Here is a tiny trained network, its code and every weight. The questions are about switching its units off for an input and a class, where a switched-off unit gives its printed mean instead of its output.

import numpy as np


def w(rows, s, z=0):
    codes = np.array(rows[::2]) - 128.0
    scale = np.full(codes.shape[1], s)
    scale[-1] = z or s
    return codes * scale


def norm(h):
    return h / np.sqrt((h * h).mean(-1, keepdims=True) + 1e-5)


def f(y):
    return y / 2 * (1 + np.tanh(0.7978845608 * (y + 0.044715 * y**3)))


def log_softmax(a):
    a = a - a.max(-1, keepdims=True)
    return a - np.log(np.exp(a).sum(-1, keepdims=True))


def net(x, mask):
    res = np.array(x, float).reshape(1, 5) / 4 @ E
    u = 0
    for l in range(3):
        y = f(norm(res) @ A[l][:, :-1].T + A[l][:, -1])
        res = res + np.where(mask[u : u + 11], y, B[l][:, -1]) @ B[l][:, :-1]
        u += 11
    return log_softmax(norm(res)[-1] @ U[:, :-1].T + U[:, -1])


A, B = {}, {}
E = w([
[120,115,108,97,184,99,140,59,51,170],'x0',
[190,167,177,38,109,148,134,199,203,137],'x1',
[189,137,169,53,103,127,132,108,129,167],'x2',
[134,129,230,149,224,251,121,100,165,95],'x3',
[200,236,170,112,188,80,174,252,58,168],'x4',
],0.012)
A[0] = w([
[185,160,232,55,194,182,129,196,173,127,2],'0.n1',
[121,125,134,186,97,161,129,163,196,115,41],'0.n2',
[147,157,95,79,119,52,129,216,80,133,5],'0.n3',
[133,120,119,87,155,122,127,65,86,127,42],'0.n4',
[195,169,203,143,151,112,132,197,39,144,26],'0.n5',
[118,126,128,171,94,152,130,156,175,124,40],'0.n6',
[106,137,125,201,250,143,132,159,82,123,57],'0.n7',
[143,113,125,134,136,126,120,131,139,136,113],'0.n8',
[170,151,153,144,124,101,124,193,70,138,139],'0.n9',
[112,136,117,186,216,138,120,144,102,121,53],'0.n10',
[135,129,138,96,132,129,135,76,91,119,32],'0.n11',
],0.022,0.0054)
B[0] = w([
[196,119,227,114,196,255,131,178,149,196,253],'0.n1',
[106,134,119,121,96,135,89,123,171,79,175],'0.n2',
[166,93,65,115,118,89,138,219,51,120,218],'0.n3',
[117,121,132,148,147,119,129,75,126,174,160],'0.n4',
[127,254,179,121,114,56,138,75,210,106,228],'0.n5',
[147,123,158,175,85,108,156,109,163,97,159],'0.n6',
[35,129,148,156,160,121,168,119,56,76,200],'0.n7',
[111,131,112,120,168,113,117,138,154,127,127],'0.n8',
[105,145,146,58,75,75,210,101,162,144,204],'0.n9',
[80,127,137,150,153,139,120,133,52,85,174],'0.n10',
[146,146,127,125,133,125,118,77,141,151,144],'0.n11',
],0.026,0.021)
A[1] = w([
[167,87,94,131,156,119,109,63,138,189,43],'1.n1',
[143,162,60,177,111,150,28,167,255,73,104],'1.n2',
[131,100,81,110,139,143,123,77,128,224,2],'1.n3',
[195,103,110,110,119,131,66,14,117,197,65],'1.n4',
[217,114,165,74,184,240,121,180,193,192,58],'1.n5',
[199,128,52,61,86,69,156,208,150,174,129],'1.n6',
[173,70,163,190,63,138,149,129,168,108,73],'1.n7',
[84,81,132,77,144,146,87,103,89,86,52],'1.n8',
[130,92,117,153,39,147,110,125,200,91,57],'1.n9',
[143,142,99,105,160,131,135,120,132,98,37],'1.n10',
[208,128,32,100,87,49,82,218,94,174,118],'1.n11',
],0.021,0.0038)
B[1] = w([
[123,130,130,165,116,98,109,82,160,171,158],'1.n1',
[93,176,105,123,89,115,39,163,135,88,187],'1.n2',
[114,137,120,160,141,110,134,74,185,152,158],'1.n3',
[121,144,103,184,180,87,141,127,216,159,173],'1.n4',
[196,122,138,135,141,213,73,172,73,210,253],'1.n5',
[143,3,49,130,79,146,156,123,93,138,218],'1.n6',
[153,167,102,129,138,117,107,141,161,68,170],'1.n7',
[180,114,77,123,180,142,82,148,118,155,154],'1.n8',
[87,171,66,122,82,147,104,178,141,122,189],'1.n9',
[140,123,166,154,132,118,120,117,145,103,123],'1.n10',
[198,33,84,86,94,105,201,73,158,55,213],'1.n11',
],0.029,0.021)
A[2] = w([
[173,135,151,77,146,130,167,157,214,141,112],'2.n1',
[141,93,199,72,153,196,116,123,185,140,63],'2.n2',
[154,86,161,67,122,148,64,84,112,105,59],'2.n3',
[155,90,179,113,130,189,133,134,193,112,77],'2.n4',
[183,154,151,55,117,132,130,91,155,138,53],'2.n5',
[126,86,181,116,133,47,73,130,165,180,32],'2.n6',
[115,60,198,108,87,108,81,111,125,150,145],'2.n7',
[195,191,169,88,87,82,153,151,112,160,4],'2.n8',
[135,114,169,98,140,172,115,159,175,168,46],'2.n9',
[136,255,183,78,156,33,148,161,158,105,64],'2.n10',
[125,103,160,115,99,109,101,105,97,152,59],'2.n11',
],0.021,0.0035)
B[2] = w([
[173,69,111,154,152,171,38,79,99,114,233],'2.n1',
[218,153,99,171,123,56,71,223,44,220,254],'2.n2',
[143,155,168,237,156,130,251,198,176,103,158],'2.n3',
[173,100,169,91,119,181,117,87,182,154,213],'2.n4',
[71,27,170,208,109,200,148,190,163,129,193],'2.n5',
[157,120,117,91,154,108,87,104,165,127,155],'2.n6',
[150,176,93,120,240,171,184,135,167,51,138],'2.n7',
[92,104,111,218,220,215,94,99,90,53,223],'2.n8',
[112,112,113,51,137,182,90,146,136,190,240],'2.n9',
[158,185,173,24,67,76,141,159,165,171,248],'2.n10',
[152,129,152,128,212,123,137,157,166,46,123],'2.n11',
],0.019,0.0099)
U = w([
[135,134,79,198,159,61,108,47,243,203,69],'0',
[35,86,94,209,183,142,97,88,19,90,39],'1',
[245,145,191,116,140,207,99,196,131,228,251],'2',
[218,24,57,76,45,70,219,134,135,91,187],'3',
[104,242,209,74,112,11,224,123,104,117,77],'4',
[112,180,53,126,38,119,40,193,187,57,138],'5',
],0.013,0.0032)

Each question gives the input, the list of numbers given to net, and the class t.
The units are the neurons (one row each of A and B). Each row of codes is followed by its name. A weight is (code - 128) times the scale printed after its matrix; where a second scale follows, it is the last column's (A, B and U).
mask holds one flag per neuron, layer by layer. A switched-off neuron (its flag False) gives its mean, the last column of its row in B, instead of its output. The means were averaged over made-up inputs and are rounded, as every weight is.
A unit's drop is (log p(t) with every unit on - log p(t) with that unit switched off) / (log p(t) with every unit on - log p(t) with every unit switched off).
The circuit of an input: a set's keep is (log p(t) with only the set's units on - log p(t) with every unit switched off) / (log p(t) with every unit on - log p(t) with every unit switched off). Starting from the 12 units with the biggest drops (on a tie, the unit counted first), units are removed one at a time, each time the one whose removal leaves the highest keep (on an exact tie, the one counted first), for as long as the keep stays at least 0.8.
units of the circuit, in order: the units of the circuit, biggest drop first
top k neurons: the k neurons with the biggest drops, biggest first
k most important neurons of layer l: the k neurons of layer l with the biggest drops, biggest first
drop of u: that unit's drop, to one decimal
input [6,-1,-3,-2,7], class 4: units of the circuit, in order -> (0.n5)
input [1,-8,3,-8,-5], class 0: top 2 neurons -> (0.n3, 0.n1)
input [4,-1,1,3,5], class 4: top 2 neurons -> (0.n7, 0.n5)
input [6,-8,3,1,-2], class 0: top 3 neurons -> (0.n4, 0.n11, 0.n3)
input [1,3,7,-3,-7], class 0: top 2 neurons -> (0.n1, 0.n3)
input [-1,7,-7,5,-6], class 5: top 3 neurons -> (0.n2, 1.n2, 0.n6)
input [8,7,2,-3,3], class 3: top 3 neurons -> (0.n3, 1.n6, 1.n11)
input [0,-7,-2,-5,-5], class 0: top 2 neurons -> (0.n3, 0.n1)
input [0,-2,-5,4,-6], class 5: top 2 neurons -> (0.n1, 0.n2)
input [8,-5,6,-7,-1], class 3: top 3 neurons -> (0.n1, 1.n11, 0.n3)
input [1,-4,-2,6,-8], class 1: top 2 neurons -> (0.n1, 0.n5)
input [-1,-5,-4,-6,-5], class 5: top 3 neurons -> (0.n1, 0.n3, 0.n7)
input [0,1,-5,-6,-8], class 5: top 2 neurons -> (0.n1, 0.n3)
input [-4,3,1,-4,4], class 3: units of the circuit, in order -> (0.n3)
input [0,-4,7,-6,-5], class 0: drop of 0.n1 -> 0.5
input [7,-1,5,0,-7], class 0: drop of 0.n1 -> 0.1
input [5,1,8,0,-8], class 0: drop of 1.n10 -> 0.0
input [-4,-4,-1,-3,-4], class 5: 2 most important neurons of layer 0 -> (0.n1, 0.n3)
